Here is a tiny trained network, its code and every weight. The questions are about switching its units off for an input and a target symbol, where a switched-off unit gives its printed mean instead of its output.

import numpy as np


def w(rows, s, z=0):
    codes = np.array(rows[::2]) - 128.0
    scale = np.full(codes.shape[1], s)
    scale[-1] = z or s
    return codes * scale


def f(y):
    return y / 2 * (1 + np.tanh(0.7978845608 * (y + 0.044715 * y**3)))


def softmax(a):
    e = np.exp(a - a.max(-1, keepdims=True))
    return e / e.sum(-1, keepdims=True)


def log_softmax(a):
    a = a - a.max(-1, keepdims=True)
    return a - np.log(np.exp(a).sum(-1, keepdims=True))


def net(x, mask):
    ids = ['ΔΘΛΣΩγεζητφψ'.index(c) for c in x.split()]
    T = len(ids)
    res = E[ids] + P[:T]
    r = res
    for j in range(3):
        rows = slice(2 * j, 2 * j + 2)
        q, k, v = (r @ M[0][rows].T for M in (Q, K, V))
        z = softmax(np.where(np.tri(T) > 0, q @ k.T / 2**0.5, -1e9)) @ v
        o = O[0][rows]
        res = res + np.where(mask[j], z, o[:, -1]) @ o[:, :-1]
    y = f(res @ A[0][:, :-1].T + A[0][:, -1])
    res = res + np.where(mask[3:19], y, B[0][:, -1]) @ B[0][:, :-1]
    return log_softmax(res[-1] @ U[:, :-1].T + U[:, -1])


Q, K, V, O, A, B = {}, {}, {}, {}, {}, {}
E = w([
[172,161,149,127],'Δ',
[94,171,123,106],'Θ',
[98,112,128,91],'Λ',
[161,104,145,114],'Σ',
[166,109,146,113],'Ω',
[72,79,111,106],'γ',
[63,134,102,171],'ε',
[158,215,143,128],'ζ',
[222,196,151,159],'η',
[161,96,142,118],'τ',
[114,38,114,156],'φ',
[125,107,113,254],'ψ',
],0.01)
P = w([
[119,125,128,117],'0',
[134,176,69,102],'1',
[172,110,69,139],'2',
[139,146,81,117],'3',
[119,83,180,133],'4',
[37,159,157,119],'5',
[167,139,155,157],'6',
[126,169,32,128],'7',
[181,61,97,101],'8',
[93,177,112,145],'9',
[119,86,249,104],'10',
],0.018)
Q[0] = w([
[73,133,249,137],'H0',
[73,180,86,123],'H0',
[126,169,56,100],'H1',
[177,131,73,175],'H1',
[67,175,222,150],'H2',
[90,212,56,135],'H2',
],0.012)
K[0] = w([
[173,134,9,105],'H0',
[142,91,136,155],'H0',
[104,80,194,125],'H1',
[117,162,227,135],'H1',
[210,137,60,141],'H2',
[180,92,235,148],'H2',
],0.014)
V[0] = w([
[161,3,133,168],'H0',
[154,39,168,51],'H0',
[193,204,154,159],'H1',
[125,198,219,73],'H1',
[38,75,87,23],'H2',
[198,188,147,62],'H2',
],0.012)
O[0] = w([
[202,94,185,157,144],'H0',
[149,169,222,73,10],'H0',
[149,31,89,73,113],'H1',
[66,126,115,38,3],'H1',
[107,252,173,156,103],'H2',
[98,138,132,54,25],'H2',
],0.012,0.0047)
A[0] = w([
[100,168,208,81,229],'N0',
[163,146,143,137,118],'N1',
[45,191,64,145,161],'N2',
[75,193,212,27,26],'N3',
[176,116,62,213,121],'N4',
[168,176,104,139,145],'N5',
[110,178,153,2,112],'N6',
[56,69,154,145,131],'N7',
[105,45,108,49,137],'N8',
[179,179,67,97,255],'N9',
[62,220,126,201,118],'N10',
[144,164,243,145,205],'N11',
[96,111,206,177,111],'N12',
[143,130,59,163,109],'N13',
[106,102,141,139,71],'N14',
[207,101,244,168,47],'N15',
],0.0084,0.0045)
B[0] = w([
[76,117,245,133,138],'N0',
[133,105,72,134,135],'N1',
[32,110,75,151,163],'N2',
[64,117,161,79,133],'N3',
[135,88,116,75,249],'N4',
[138,107,107,178,149],'N5',
[207,125,186,39,134],'N6',
[174,162,123,105,144],'N7',
[197,254,89,91,136],'N8',
[126,99,188,178,159],'N9',
[125,161,46,162,177],'N10',
[149,199,77,149,151],'N11',
[198,157,115,138,148],'N12',
[98,72,135,87,182],'N13',
[147,157,128,101,127],'N14',
[117,170,91,84,161],'N15',
],0.0075,0.016)
U = w([
[132,142,162,83,83],'Δ',
[25,110,125,181,129],'Θ',
[101,165,201,205,98],'Λ',
[150,151,229,152,253],'Σ',
[144,142,233,131,139],'Ω',
[169,186,128,210,110],'γ',
[168,103,45,212,238],'ε',
[61,120,120,53,16],'ζ',
[186,168,77,63,2],'η',
[155,148,234,159,139],'τ',
[254,200,111,126,56],'φ',
[208,27,176,168,103],'ψ',
],0.0058,0.0047)

Each question gives the input, a string of symbols that net reads in full, and the target symbol t.
The units are the heads (2 rows each of Q, K, V and O) and the neurons (one row each of A and B). Each row of codes is followed by its name. A weight is (code - 128) times the scale printed after its matrix; where a second scale follows, it is the last column's (O, A, B and U).
mask holds one flag per unit, heads first, then neurons. A switched-off unit (its flag False) gives its mean, the last column of its rows in O or B, instead of its output. The means were averaged over made-up inputs and are rounded, as every weight is.
A unit's drop is (log p(t) with every unit on - log p(t) with that unit switched off) / (log p(t) with every unit on - log p(t) with every unit switched off).
The circuit of an input: a set's keep is (log p(t) with only the set's units on - log p(t) with every unit switched off) / (log p(t) with every unit on - log p(t) with every unit switched off). Starting from the 12 units with the biggest drops (on a tie, the unit counted first), units are removed one at a time, each time the one whose removal leaves the highest keep (on an exact tie, the one counted first), for as long as the keep stays at least 0.8.
units of the circuit, in order: the units of the circuit, biggest drop first
top k neurons: the k neurons with the biggest drops, biggest first
which heads matter: for each layer, one digit per head in row order, 1 if its drop is at least 0.15 and else 0, layers parted by /
input ψ γ ε ψ ψ γ Θ ζ ε, target γ: units of the circuit, in order -> [H2]
input Θ Λ Λ ψ Θ γ ψ ψ, target Θ: units of the circuit, in order -> [H1 N2]
input τ ψ Σ ψ φ Λ η Θ, target φ: units of the circuit, in order -> [H0 N11]
input Θ ψ ψ ψ ψ, target ψ: units of the circuit, in order -> [H2 N10 H1]
input φ ψ ψ γ ψ ψ γ ψ, target ψ: which heads matter -> 101
input ψ η Θ ψ γ, target η: units of the circuit, in order -> [N8 H2 H1]
input Θ ζ Θ, target Θ: units of the circuit, in order -> [N2 H0 H2 H1]
input γ η ψ Ω φ γ Θ ε Θ Θ Θ, target ε: units of the circuit, in order -> [H0 H1]
input Θ ψ Θ ε ψ ψ Λ γ Σ γ φ, target γ: units of the circuit, in order -> [H2 H1 N11]
input ψ τ ψ ζ, target ψ: which heads matter -> 001
input ε ψ Δ ψ ψ ζ τ η γ Δ ψ, target η: top 2 neurons -> [N8 N7]
input η ψ ψ Θ, target η: units of the circuit, in order -> [H2 N8 H1]
input η Θ ε Θ φ, target Θ: units of the circuit, in order -> [H0 H2]
input τ ψ φ η ψ ε Θ τ, target ψ: which heads matter -> 101
input ψ ψ ψ ψ φ ψ φ Θ ψ τ τ, target ε: units of the circuit, in order -> [H0]
input Σ ψ Λ Σ Θ ψ φ Θ, target Θ: which heads matter -> 010
input Δ φ ε Λ γ Λ ζ τ, target γ: top 2 neurons -> [N10 N11]
input ψ ψ Θ ψ ψ τ Θ, target ψ: units of the circuit, in order -> [H2 N10 N2 H1]
input η Σ φ ψ ε ψ τ ψ Ω ψ ε, target ψ: which heads matter -> 111
input γ ζ Θ Θ Θ γ ψ ψ ψ ψ γ, target ε: which heads matter -> 100
input γ γ Ω Θ, target γ: which heads matter -> 111
input Θ γ η Θ φ Δ, target η: which heads matter -> 001
input ψ η φ, target ψ: which heads matter -> 000
